Below are the code and all the weights of a small trained network. Each question names an input and a class and asks about switching units off, where a switched-off unit gives its printed mean instead of its output.

import numpy as np


def w(rows, s, z=0):
    codes = np.array(rows[::2]) - 128.0
    scale = np.full(codes.shape[1], s)
    scale[-1] = z or s
    return codes * scale


def norm(h):
    return h / np.sqrt((h * h).mean(-1, keepdims=True) + 1e-5)


def f(y):
    return np.maximum(y, 0)


def log_softmax(a):
    a = a - a.max(-1, keepdims=True)
    return a - np.log(np.exp(a).sum(-1, keepdims=True))


def net(x, mask):
    res = np.array(x, float).reshape(1, 8) / 4 @ E
    u = 0
    for l in range(3):
        y = f(norm(res) @ A[l][:, :-1].T + A[l][:, -1])
        res = res + np.where(mask[u : u + 10], y, B[l][:, -1]) @ B[l][:, :-1]
        u += 10
    return log_softmax(norm(res)[-1] @ U[:, :-1].T + U[:, -1])


A, B = {}, {}
E = w([
[128,128,128,129,128,128],'x0',
[129,128,128,127,128,128],'x1',
[128,128,128,128,129,127],'x2',
[253,97,169,149,146,103],'x3',
[129,127,127,127,128,127],'x4',
[123,112,148,100,37,98],'x5',
[181,225,108,156,85,123],'x6',
[128,128,129,130,128,128],'x7',
],0.0054)
A[0] = w([
[114,97,188,105,4,90,135],'0.n1',
[49,201,54,142,76,164,95],'0.n2',
[171,74,177,100,77,153,2],'0.n3',
[216,85,118,183,174,108,89],'0.n4',
[34,123,99,142,29,93,62],'0.n5',
[25,76,180,77,176,98,138],'0.n6',
[173,20,154,164,157,87,93],'0.n7',
[191,91,213,154,133,104,65],'0.n8',
[12,155,83,94,129,123,164],'0.n9',
[145,148,133,186,176,224,59],'0.n10',
],0.0041,0.003)
B[0] = w([
[133,85,100,75,43,76,204],'0.n1',
[56,177,158,92,169,54,226],'0.n2',
[116,110,122,144,158,1,143],'0.n3',
[171,174,200,81,117,183,204],'0.n4',
[190,139,171,36,135,192,192],'0.n5',
[203,68,80,179,118,206,225],'0.n6',
[48,141,140,50,159,133,197],'0.n7',
[32,152,87,151,141,98,184],'0.n8',
[251,114,89,190,111,161,253],'0.n9',
[150,123,139,99,65,48,163],'0.n10',
],0.0047,0.0036)
A[1] = w([
[155,219,111,166,137,105,64],'1.n1',
[120,74,106,141,233,152,86],'1.n2',
[123,95,164,69,179,108,3],'1.n3',
[111,223,64,82,142,50,102],'1.n4',
[4,131,98,162,81,127,105],'1.n5',
[117,139,116,128,253,161,126],'1.n6',
[95,149,37,187,178,129,115],'1.n7',
[192,78,197,94,96,26,133],'1.n8',
[131,212,128,215,190,139,45],'1.n9',
[65,110,83,106,35,124,141],'1.n10',
],0.0057,0.0027)
B[1] = w([
[90,124,100,138,215,197,218],'1.n1',
[132,135,153,127,27,69,224],'1.n2',
[111,115,184,127,121,91,158],'1.n3',
[80,170,216,112,80,188,229],'1.n4',
[224,81,138,135,169,89,176],'1.n5',
[139,165,176,179,30,118,245],'1.n6',
[3,127,115,135,126,133,206],'1.n7',
[59,161,55,162,164,134,254],'1.n8',
[94,120,97,65,207,193,210],'1.n9',
[201,158,176,103,177,139,219],'1.n10',
],0.0053,0.0036)
A[2] = w([
[149,121,231,157,130,95,3],'2.n1',
[170,103,191,88,46,78,97],'2.n2',
[210,143,95,253,75,84,105],'2.n3',
[76,204,91,170,118,90,123],'2.n4',
[186,193,122,148,94,145,163],'2.n5',
[86,37,97,127,167,57,98],'2.n6',
[83,147,110,167,147,178,208],'2.n7',
[111,123,95,99,128,187,139],'2.n8',
[177,50,85,43,124,100,109],'2.n9',
[67,66,99,195,78,139,104],'2.n10',
],0.0058,0.0026)
B[2] = w([
[121,41,232,111,78,179,169],'2.n1',
[106,136,154,205,176,165,232],'2.n2',
[27,59,76,150,124,130,192],'2.n3',
[139,48,134,111,105,155,214],'2.n4',
[142,92,99,136,108,63,242],'2.n5',
[96,254,148,63,164,82,192],'2.n6',
[161,111,118,159,132,75,254],'2.n7',
[128,72,124,160,103,106,204],'2.n8',
[132,116,113,106,203,173,205],'2.n9',
[192,177,56,134,76,54,210],'2.n10',
],0.0065,0.0033)
U = w([
[112,71,37,197,50,59,250],'0',
[22,180,108,165,156,236,84],'1',
[137,50,250,170,116,133,176],'2',
[238,173,104,200,218,132,79],'3',
[195,33,79,53,150,235,115],'4',
[169,221,160,61,33,132,91],'5',
[64,146,145,46,211,45,58],'6',
],0.018,0.0021)

Each question gives the input, the list of numbers given to net, and the class t.
The units are the neurons (one row each of A and B). Each row of codes is followed by its name. A weight is (code - 128) times the scale printed after its matrix; where a second scale follows, it is the last column's (A, B and U).
mask holds one flag per neuron, layer by layer. A switched-off neuron (its flag False) gives its mean, the last column of its row in B, instead of its output. The means were averaged over made-up inputs and are rounded, as every weight is.
A unit's drop is (log p(t) with every unit on - log p(t) with that unit switched off) / (log p(t) with every unit on - log p(t) with every unit switched off).
The circuit of an input: a set's keep is (log p(t) with only the set's units on - log p(t) with every unit switched off) / (log p(t) with every unit on - log p(t) with every unit switched off). Starting from the 12 units with the biggest drops (on a tie, the unit counted first), units are removed one at a time, each time the one whose removal leaves the highest keep (on an exact tie, the one counted first), for as long as the keep stays at least 0.8.
units of the circuit, in order: the units of the circuit, biggest drop first
most important unit: the unit with the biggest drop
k most important neurons: the k neurons with the biggest drops, biggest first
k most important neurons of layer l: the k neurons of layer l with the biggest drops, biggest first
drop when u is switched off: that unit's drop, to one decimal
input [-6,1,-6,0,7,-7,-5,8], class 0: 3 most important neurons of layer 0 => [0.n6; 0.n5; 0.n2]
input [0,-1,6,-8,7,1,-8,-3], class 4: units of the circuit, in order => [0.n6; 1.n5; 0.n9]
input [-1,6,5,-1,-2,1,0,8], class 4: 2 most important neurons => [0.n5; 1.n6]
input [7,3,6,-1,2,7,0,-5], class 4: most important unit => 2.n9
input [6,-3,2,8,1,1,7,-7], class 0: 3 most important neurons => [2.n3; 2.n5; 1.n10]
input [2,3,-7,-5,-8,1,5,-8], class 5: 2 most important neurons => [0.n5; 1.n8]
input [0,5,1,0,8,-8,6,1], class 1: 2 most important neurons => [0.n9; 1.n9]
input [2,1,-3,5,1,5,0,7], class 6: 3 most important neurons => [1.n8; 1.n6; 0.n9]
input [6,-3,4,0,-3,-4,6,1], class 1: 2 most important neurons => [0.n9; 1.n4]
input [5,-7,7,2,0,-4,0,-3], class 2: 2 most important neurons => [0.n9; 1.n6]
input [-6,2,0,7,4,7,-4,7], class 6: drop when 1.n1 is switched off => 0.0
input [3,5,-1,7,8,6,3,7], class 0: drop when 1.n8 is switched off => 0.2
input [-6,7,-2,5,7,8,-1,-5], class 6: drop when 1.n8 is switched off => 0.3
input [-4,8,-1,7,2,4,8,7], class 0: units of the circuit, in order => [2.n3]
input [-5,-8,2,-5,7,2,-8,-6], class 4: drop when 0.n6 is switched off => 0.1
